Below are the code and all the weights of a small trained network. Each question names an input and a target symbol and asks about switching units off, where a switched-off unit gives its printed mean instead of its output.

import numpy as np


def w(rows, s, z=0):
    codes = np.array(rows[::2]) - 128.0
    scale = np.full(codes.shape[1], s)
    scale[-1] = z or s
    return codes * scale


def norm(h):
    return h / np.sqrt((h * h).mean(-1, keepdims=True) + 1e-5)


def f(y):
    return np.maximum(y, 0)


def softmax(a):
    e = np.exp(a - a.max(-1, keepdims=True))
    return e / e.sum(-1, keepdims=True)


def log_softmax(a):
    a = a - a.max(-1, keepdims=True)
    return a - np.log(np.exp(a).sum(-1, keepdims=True))


def net(x, mask):
    ids = ['αγδεημπτφψω'.index(c) for c in x.split()]
    T = len(ids)
    res = E[ids] + P[:T]
    u = 0
    for l in range(3):
        r = norm(res)
        for j in range(2):
            rows = slice(2 * j, 2 * j + 2)
            q, k, v = (r @ M[l][rows].T for M in (Q, K, V))
            z = softmax(np.where(np.tri(T) > 0, q @ k.T / 2**0.5, -1e9)) @ v
            o = O[l][rows]
            res = res + np.where(mask[u + j], z, o[:, -1]) @ o[:, :-1]
        u += 2
        y = f(norm(res) @ A[l][:, :-1].T + A[l][:, -1])
        res = res + np.where(mask[u : u + 8], y, B[l][:, -1]) @ B[l][:, :-1]
        u += 8
    return log_softmax(norm(res)[-1] @ U[:, :-1].T + U[:, -1])


Q, K, V, O, A, B = {}, {}, {}, {}, {}, {}
E = w([
[153,140,93,119,158,139],'α',
[144,161,183,139,70,116],'γ',
[111,148,149,97,139,175],'δ',
[79,107,238,166,77,123],'ε',
[174,101,95,111,111,66],'η',
[80,160,129,128,115,112],'μ',
[116,188,179,143,151,64],'π',
[160,208,171,171,95,106],'τ',
[163,75,156,138,91,7],'φ',
[215,114,90,111,79,149],'ψ',
[215,114,214,94,160,137],'ω',
],0.019)
P = w([
[97,41,87,198,137,170],'0',
[136,141,248,67,197,169],'1',
[54,145,141,52,181,91],'2',
[160,95,40,94,166,100],'3',
[98,85,150,191,83,169],'4',
[157,228,135,46,98,97],'5',
],0.011)
Q[0] = w([
[159,100,111,158,11,42],'0.h0',
[108,101,104,45,194,48],'0.h0',
[153,121,177,138,162,144],'0.h1',
[135,148,72,160,70,254],'0.h1',
],0.0071)
K[0] = w([
[124,140,161,67,153,168],'0.h0',
[169,110,2,105,102,44],'0.h0',
[6,146,128,74,87,106],'0.h1',
[157,158,117,110,130,138],'0.h1',
],0.009)
V[0] = w([
[161,109,176,115,179,160],'0.h0',
[127,116,148,201,154,139],'0.h0',
[147,141,118,2,138,138],'0.h1',
[145,137,123,156,148,100],'0.h1',
],0.007)
O[0] = w([
[181,100,202,99,230,185,253],'0.h0',
[174,128,177,121,119,127,101],'0.h0',
[77,45,255,188,138,143,199],'0.h1',
[119,138,131,141,107,111,93],'0.h1',
],0.0081,0.0018)
A[0] = w([
[116,93,168,53,66,111,59],'0.n0',
[89,110,147,219,135,137,122],'0.n1',
[70,177,130,133,103,254,87],'0.n2',
[115,108,47,51,166,116,3],'0.n3',
[182,50,79,147,58,119,68],'0.n4',
[243,141,219,115,118,141,153],'0.n5',
[133,111,182,70,61,159,190],'0.n6',
[172,103,193,134,123,61,97],'0.n7',
],0.0088,0.0022)
B[0] = w([
[163,214,58,139,109,201,169],'0.n0',
[95,46,135,146,51,66,143],'0.n1',
[162,83,58,204,130,130,151],'0.n2',
[87,68,132,100,98,148,157],'0.n3',
[146,111,116,9,145,174,192],'0.n4',
[1,81,96,169,103,83,254],'0.n5',
[125,130,115,60,243,75,206],'0.n6',
[26,84,95,51,170,221,180],'0.n7',
],0.0073,0.0091)
Q[1] = w([
[2,162,92,48,132,99],'1.h0',
[126,145,117,195,159,149],'1.h0',
[134,71,93,161,128,106],'1.h1',
[121,88,129,227,43,243],'1.h1',
],0.0073)
K[1] = w([
[128,181,1,167,161,111],'1.h0',
[34,105,125,134,186,142],'1.h0',
[132,179,107,93,88,59],'1.h1',
[54,204,240,123,104,169],'1.h1',
],0.0064)
V[1] = w([
[184,134,221,132,130,2],'1.h0',
[101,143,106,170,65,96],'1.h0',
[198,51,139,175,63,114],'1.h1',
[79,127,164,90,75,123],'1.h1',
],0.0093)
O[1] = w([
[210,43,29,152,184,162,2],'1.h0',
[80,197,126,93,165,115,97],'1.h0',
[212,183,254,69,161,141,107],'1.h1',
[90,216,134,12,208,43,136],'1.h1',
],0.0085,0.0096)
A[1] = w([
[162,180,144,159,164,17,124],'1.n0',
[97,167,80,67,77,67,114],'1.n1',
[86,156,159,194,201,28,255],'1.n2',
[153,122,52,86,154,90,253],'1.n3',
[52,73,151,1,169,147,154],'1.n4',
[162,112,62,100,100,211,157],'1.n5',
[180,212,99,193,122,160,180],'1.n6',
[24,104,90,106,196,120,118],'1.n7',
],0.0075,0.0012)
B[1] = w([
[133,90,49,148,107,163,139],'1.n0',
[76,113,172,151,235,209,194],'1.n1',
[134,2,69,136,120,116,169],'1.n2',
[143,138,222,222,114,68,150],'1.n3',
[167,172,94,203,94,127,254],'1.n4',
[17,102,29,133,133,77,148],'1.n5',
[237,73,119,87,139,163,131],'1.n6',
[151,111,56,158,172,158,203],'1.n7',
],0.0074,0.012)
Q[2] = w([
[194,92,123,183,31,155],'2.h0',
[201,1,73,114,64,28],'2.h0',
[52,233,186,108,227,195],'2.h1',
[133,63,49,184,116,131],'2.h1',
],0.007)
K[2] = w([
[2,161,137,160,101,196],'2.h0',
[38,78,45,109,222,53],'2.h0',
[202,205,185,121,6,120],'2.h1',
[34,162,106,120,124,139],'2.h1',
],0.0065)
V[2] = w([
[162,136,144,138,133,241],'2.h0',
[90,41,155,84,169,102],'2.h0',
[170,189,252,150,185,161],'2.h1',
[103,118,48,21,110,121],'2.h1',
],0.011)
O[2] = w([
[125,2,59,135,74,103,149],'2.h0',
[192,88,166,69,217,220,178],'2.h0',
[135,115,32,46,116,177,2],'2.h1',
[181,34,200,50,174,14,212],'2.h1',
],0.0092,0.0075)
A[2] = w([
[153,143,77,229,146,37,149],'2.n0',
[140,107,40,156,64,127,118],'2.n1',
[85,176,199,131,136,131,253],'2.n2',
[149,251,111,121,105,55,161],'2.n3',
[181,177,71,145,220,119,117],'2.n4',
[133,2,160,165,65,104,168],'2.n5',
[180,171,61,123,76,58,173],'2.n6',
[211,85,144,97,120,180,192],'2.n7',
],0.008,0.0021)
B[2] = w([
[117,183,127,165,56,205,171],'2.n0',
[146,149,187,91,78,155,149],'2.n1',
[159,88,86,143,42,187,206],'2.n2',
[66,100,138,192,212,116,153],'2.n3',
[155,101,156,134,5,142,146],'2.n4',
[90,165,164,47,127,114,254],'2.n5',
[226,54,28,142,254,36,136],'2.n6',
[81,147,175,188,192,6,160],'2.n7',
],0.0077,0.0079)
U = w([
[134,126,166,132,38,138,76],'α',
[108,88,27,102,153,51,30],'γ',
[140,98,114,135,37,177,239],'δ',
[139,163,102,80,148,132,248],'ε',
[193,155,168,154,138,86,211],'η',
[43,212,127,140,189,75,30],'μ',
[191,121,104,255,156,57,100],'π',
[151,134,68,192,117,36,110],'τ',
[196,191,196,147,146,155,183],'φ',
[150,30,180,110,67,19,166],'ψ',
[170,37,123,162,188,162,37],'ω',
],0.0088,0.0015)

Each question gives the input, a string of symbols that net reads in full, and the target symbol t.
The units are the heads (2 rows each of Q, K, V and O) and the neurons (one row each of A and B). Each row of codes is followed by its name. A weight is (code - 128) times the scale printed after its matrix; where a second scale follows, it is the last column's (O, A, B and U).
mask holds one flag per unit, layer by layer, with each layer's heads first. A switched-off unit (its flag False) gives its mean, the last column of its rows in O or B, instead of its output. The means were averaged over made-up inputs and are rounded, as every weight is.
A unit's drop is (log p(t) with every unit on - log p(t) with that unit switched off) / (log p(t) with every unit on - log p(t) with every unit switched off).
The circuit of an input: a set's keep is (log p(t) with only the set's units on - log p(t) with every unit switched off) / (log p(t) with every unit on - log p(t) with every unit switched off). Starting from the 12 units with the biggest drops (on a tie, the unit counted first), units are removed one at a time, each time the one whose removal leaves the highest keep (on an exact tie, the one counted first), for as long as the keep stays at least 0.8.
circuit, biggest first: the units of the circuit, biggest drop first
unit that matters most: the unit with the biggest drop
top k neurons: the k neurons with the biggest drops, biggest first
top k neurons in layer l: the k neurons of layer l with the biggest drops, biggest first
which heads matter: for each layer, one digit per head in row order, 1 if its drop is at least 0.15 and else 0, layers parted by /
input φ γ γ ψ ψ ψ, target φ: top neuron -> (0.n5)
input ψ ψ ψ ψ γ δ, target ψ: circuit, biggest first -> (1.h1; 2.h0)
input ψ ε δ, target ψ: circuit, biggest first -> (1.h1; 2.h0; 0.n7)
input ψ μ μ, target ψ: circuit, biggest first -> (0.n5; 1.h1; 2.h0)
input ω ω π, target ω: circuit, biggest first -> (2.h0; 1.h0)
input ε ψ ε, target ε: which heads matter -> 01 / 01 / 01
input ψ ψ π, target ψ: which heads matter -> 00 / 01 / 00
input δ ω φ φ ψ μ, target δ: which heads matter -> 00 / 01 / 01
input τ ψ τ ψ ψ δ, target τ: which heads matter -> 01 / 00 / 10
input ψ ψ α, target ψ: top 3 neurons -> (0.n6; 0.n4; 0.n5)
input α ψ μ φ, target φ: which heads matter -> 00 / 00 / 10
input γ ψ δ δ ε μ, target γ: top 3 neurons in layer 0 -> (0.n6; 0.n7; 0.n5)
input γ φ ψ, target γ: which heads matter -> 01 / 00 / 11
input τ δ ψ ψ α, target ψ: unit that matters most -> 0.h1
input δ γ φ, target δ: top 4 neurons -> (0.n7; 0.n2; 0.n5; 0.n6)
input ψ ω μ π, target π: top 4 neurons -> (0.n4; 1.n2; 0.n5; 1.n1)
input ε π γ, target ε: which heads matter -> 01 / 01 / 01
input ε ψ ε γ, target γ: which heads matter -> 11 / 01 / 01
input μ π ψ ψ ε ω, target μ: top 2 neurons -> (0.n5; 0.n4)
input π μ μ δ ψ η, target π: which heads matter -> 01 / 10 / 00
input ω π π ψ ω α, target ω: top 3 neurons -> (0.n4; 0.n6; 1.n1)
input ψ ψ δ ψ, target δ: which heads matter -> 01 / 11 / 01
input ψ ψ ψ ε τ π, target ψ: which heads matter -> 00 / 01 / 01
